Below is a small trained network, with its code and all its weights. Each question gives an input and a target symbol and asks what happens when units are switched off, that is, made to give their printed mean instead of their output.

import numpy as np


def w(rows, s, z=0):
    codes = np.array(rows[::2]) - 128.0
    scale = np.full(codes.shape[1], s)
    scale[-1] = z or s
    return codes * scale


def f(y):
    return np.maximum(y, 0)


def softmax(a):
    e = np.exp(a - a.max(-1, keepdims=True))
    return e / e.sum(-1, keepdims=True)


def log_softmax(a):
    a = a - a.max(-1, keepdims=True)
    return a - np.log(np.exp(a).sum(-1, keepdims=True))


def net(x, mask):
    ids = ['ΓΔαεζω'.index(c) for c in x.split()]
    T = len(ids)
    res = E[ids] + P[:T]
    u = 0
    for l in range(3):
        q, k, v = (res @ M[l].T for M in (Q, K, V))
        z = softmax(np.where(np.tri(T) > 0, q @ k.T / 2**0.5, -1e9)) @ v
        res = res + np.where(mask[u], z, O[l][:, -1]) @ O[l][:, :-1]
        u += 1
        y = f(res @ A[l][:, :-1].T + A[l][:, -1])
        res = res + np.where(mask[u : u + 8], y, B[l][:, -1]) @ B[l][:, :-1]
        u += 8
    return log_softmax(res[-1] @ U[:, :-1].T + U[:, -1])


Q, K, V, O, A, B = {}, {}, {}, {}, {}, {}
E = w([
[15,116,168,199,166,157,181,78,67,36],'Γ',
[146,137,75,178,46,71,134,98,223,160],'Δ',
[99,2,192,212,127,91,180,132,219,200],'α',
[116,64,171,137,102,228,88,154,154,129],'ε',
[68,147,207,133,75,13,96,125,62,216],'ζ',
[69,49,69,77,129,204,70,96,113,103],'ω',
],0.017)
P = w([
[196,140,160,76,98,199,66,113,134,48],'0',
[98,98,119,80,54,151,135,127,145,44],'1',
[212,88,63,218,162,135,123,199,107,248],'2',
[86,215,145,103,173,52,30,185,166,36],'3',
[30,177,82,118,17,220,115,88,170,104],'4',
[203,68,139,232,137,101,150,152,40,153],'5',
],0.011)
Q[0] = w([
[2,116,88,127,49,138,100,80,97,186],'0.h0',
[211,114,129,132,230,167,170,178,24,199],'0.h0',
],0.0067)
K[0] = w([
[110,150,87,90,254,140,88,147,164,97],'0.h0',
[111,39,172,132,111,230,170,72,123,129],'0.h0',
],0.0083)
V[0] = w([
[143,252,46,1,89,37,95,74,84,179],'0.h0',
[65,148,165,80,175,181,85,167,15,212],'0.h0',
],0.0054)
O[0] = w([
[233,90,162,135,140,90,106,113,113,80,3],'0.h0',
[181,154,152,79,163,106,249,145,150,77,152],'0.h0',
],0.012,0.0056)
A[0] = w([
[134,54,126,195,155,149,164,83,20,174,177],'0.n0',
[140,64,117,95,66,153,69,70,117,50,138],'0.n1',
[157,116,123,105,161,207,55,144,77,147,81],'0.n2',
[80,149,183,191,206,125,137,155,102,58,164],'0.n3',
[166,181,108,63,69,104,185,67,165,108,144],'0.n4',
[90,217,95,175,171,70,142,126,93,91,3],'0.n5',
[164,142,105,118,73,49,255,118,102,162,146],'0.n6',
[120,76,221,104,113,119,96,119,181,70,94],'0.n7',
],0.0071,0.0041)
B[0] = w([
[181,180,94,176,167,121,133,135,60,211,210],'0.n0',
[135,142,115,75,125,52,209,101,120,181,254],'0.n1',
[146,109,78,130,131,97,114,161,127,124,199],'0.n2',
[174,161,200,85,133,123,52,113,154,203,180],'0.n3',
[133,2,169,108,156,182,82,104,157,217,152],'0.n4',
[173,99,108,163,104,76,116,120,123,175,145],'0.n5',
[118,170,94,233,141,174,145,130,231,148,160],'0.n6',
[122,69,120,105,114,143,39,91,109,162,186],'0.n7',
],0.0081)
Q[1] = w([
[127,172,252,65,165,133,174,209,145,66],'1.h0',
[136,136,185,109,205,157,130,109,1,196],'1.h0',
],0.005)
K[1] = w([
[178,127,43,158,83,204,111,98,153,209],'1.h0',
[57,140,194,152,150,123,88,137,3,104],'1.h0',
],0.0039)
V[1] = w([
[178,96,133,212,178,181,102,218,1,117],'1.h0',
[86,150,107,57,117,89,151,132,87,159],'1.h0',
],0.005)
O[1] = w([
[120,178,127,125,111,86,112,163,175,145,2],'1.h0',
[96,102,151,249,152,109,123,167,181,116,207],'1.h0',
],0.013,0.0067)
A[1] = w([
[158,100,113,24,142,170,84,148,140,162,177],'1.n0',
[34,103,78,106,41,137,132,75,81,125,142],'1.n1',
[196,126,34,156,138,168,123,106,43,98,90],'1.n2',
[211,174,133,147,136,94,227,206,185,145,42],'1.n3',
[123,100,157,155,100,89,136,185,87,93,88],'1.n4',
[102,137,105,212,197,14,156,94,161,161,83],'1.n5',
[177,109,184,182,162,136,1,186,140,3,3],'1.n6',
[138,175,199,40,188,122,103,53,89,147,91],'1.n7',
],0.0076,0.0015)
B[1] = w([
[53,48,124,201,103,159,92,159,192,57,188],'1.n0',
[158,152,181,202,162,212,168,170,140,107,250],'1.n1',
[159,137,163,186,183,1,59,171,136,78,185],'1.n2',
[146,150,14,147,187,115,112,126,228,116,145],'1.n3',
[124,177,58,141,111,134,41,144,207,129,131],'1.n4',
[143,71,87,113,110,102,152,100,140,40,199],'1.n5',
[180,84,140,105,100,194,79,150,127,158,151],'1.n6',
[175,123,149,191,193,117,118,126,182,137,156],'1.n7',
],0.0076,0.012)
Q[2] = w([
[31,28,190,170,163,238,126,4,253,42],'2.h0',
[147,76,61,231,110,169,175,5,91,3],'2.h0',
],0.0041)
K[2] = w([
[104,104,102,75,255,135,63,164,207,131],'2.h0',
[14,112,151,88,109,1,4,89,208,231],'2.h0',
],0.0064)
V[2] = w([
[122,96,94,84,15,196,121,190,193,108],'2.h0',
[168,209,217,137,1,187,137,20,185,244],'2.h0',
],0.0053)
O[2] = w([
[72,155,115,43,61,99,228,120,112,255,214],'2.h0',
[84,60,100,139,134,41,173,250,123,164,2],'2.h0',
],0.0095,0.0076)
A[2] = w([
[176,74,136,226,176,151,51,155,117,109,162],'2.n0',
[215,104,119,66,139,84,143,88,23,91,65],'2.n1',
[140,134,149,58,51,121,255,21,134,101,144],'2.n2',
[201,97,123,152,218,57,73,121,69,82,29],'2.n3',
[156,116,119,163,153,89,127,211,63,185,57],'2.n4',
[199,85,189,98,183,86,148,125,109,95,11],'2.n5',
[151,153,111,92,70,51,162,102,114,54,118],'2.n6',
[107,90,169,93,44,42,154,178,160,146,3],'2.n7',
],0.0074,0.0036)
B[2] = w([
[122,176,120,113,113,49,135,145,133,162,252],'2.n0',
[123,210,196,117,154,186,210,164,158,6,136],'2.n1',
[80,122,104,88,157,45,77,158,167,147,184],'2.n2',
[133,74,116,81,90,164,189,70,108,164,183],'2.n3',
[60,105,140,195,155,189,122,100,128,77,169],'2.n4',
[148,136,103,72,156,139,170,162,135,73,143],'2.n5',
[137,55,83,192,144,162,122,169,53,170,129],'2.n6',
[139,152,146,183,88,76,185,148,137,91,152],'2.n7',
],0.011,0.018)
U = w([
[156,240,83,138,230,77,70,252,199,105,208],'Γ',
[148,34,150,85,92,122,55,110,10,246,174],'Δ',
[135,128,224,127,56,183,197,88,100,93,111],'α',
[70,195,131,11,88,84,121,171,153,132,4],'ε',
[193,87,221,63,148,110,122,191,175,138,114],'ζ',
[59,119,202,71,131,118,32,73,189,52,132],'ω',
],0.0048,0.0035)

Each question gives the input, a string of symbols that net reads in full, and the target symbol t.
The units are the heads (2 rows each of Q, K, V and O) and the neurons (one row each of A and B). Each row of codes is followed by its name. A weight is (code - 128) times the scale printed after its matrix; where a second scale follows, it is the last column's (O, A, B and U).
mask holds one flag per unit, layer by layer, with each layer's heads first. A switched-off unit (its flag False) gives its mean, the last column of its rows in O or B, instead of its output. The means were averaged over made-up inputs and are rounded, as every weight is.
A unit's drop is (log p(t) with every unit on - log p(t) with that unit switched off) / (log p(t) with every unit on - log p(t) with every unit switched off).
The circuit of an input: a set's keep is (log p(t) with only the set's units on - log p(t) with every unit switched off) / (log p(t) with every unit on - log p(t) with every unit switched off). Starting from the 12 units with the biggest drops (on a tie, the unit counted first), units are removed one at a time, each time the one whose removal leaves the highest keep (on an exact tie, the one counted first), for as long as the keep stays at least 0.8.
units of the circuit, in order: the units of the circuit, biggest drop first
k most important neurons: the k neurons with the biggest drops, biggest first
k most important neurons of layer l: the k neurons of layer l with the biggest drops, biggest first
input ω ω ε ζ Δ, target ζ: units of the circuit, in order => (0.h0, 0.n4)
input ε ε ω Δ ζ, target Δ: most important neuron => (1.n5)
input Γ α ω ζ, target ζ: units of the circuit, in order => (0.h0, 2.n3, 2.n5)
input α α α, target α: units of the circuit, in order => (2.n4, 2.n2)
input ε Δ ω α, target ω: units of the circuit, in order => (2.h0, 1.n2, 0.n0)
input ε Δ ω, target Γ: units of the circuit, in order => (0.h0, 2.n3)
input ε α α Γ Δ, target Γ: units of the circuit, in order => (0.n3, 2.h0)
input Γ ω Γ, target Δ: units of the circuit, in order => (2.n3, 0.n3, 0.n0, 2.h0)
input ω ω ε ε, target ω: units of the circuit, in order => (1.n1, 2.h0, 0.n0, 2.n0)
input ω ω ζ Γ, target ζ: units of the circuit, in order => (0.n3, 0.h0, 1.n7, 2.n3)
input α ω ε α Δ, target α: units of the circuit, in order => (0.h0, 1.n1, 2.n2)
input ω ω ζ, target Γ: units of the circuit, in order => (1.n3, 1.h0)
input Δ ε Γ ε Γ, target ε: units of the circuit, in order => (2.h0, 2.n2, 1.n6, 0.h0)
input ω ε ζ α, target ζ: 2 most important neurons => (0.n7, 0.n3)
input Δ ω ε ω Γ ζ, target Γ: 2 most important neurons => (1.n3, 0.n7)
input Γ Γ ε, target Γ: 2 most important neurons of layer 2 => (2.n3, 2.n0)
input α α ζ ε ω, target ε: 3 most important neurons => (1.n6, 2.n2, 0.n1)
input ω ε ω α ω, target α: most important neuron of layer 2 => (2.n2)
input ω ω ω ω α, target ω: 2 most important neurons => (2.n2, 0.n1)
input Γ α Γ Γ ω, target Γ: 3 most important neurons => (0.n3, 1.n1, 2.n3)
input ω ω Δ Γ, target Δ: 2 most important neurons => (0.n3, 0.n5)
input ω ω ε ω Δ, target ω: 3 most important neurons => (2.n2, 0.n4, 2.n0)
input ε ζ ω Δ ε α, target Γ: 3 most important neurons of layer 0 => (0.n7, 0.n6, 0.n4)
input ω ω ε ω ε ω, target α: 2 most important neurons => (2.n3, 2.n1)
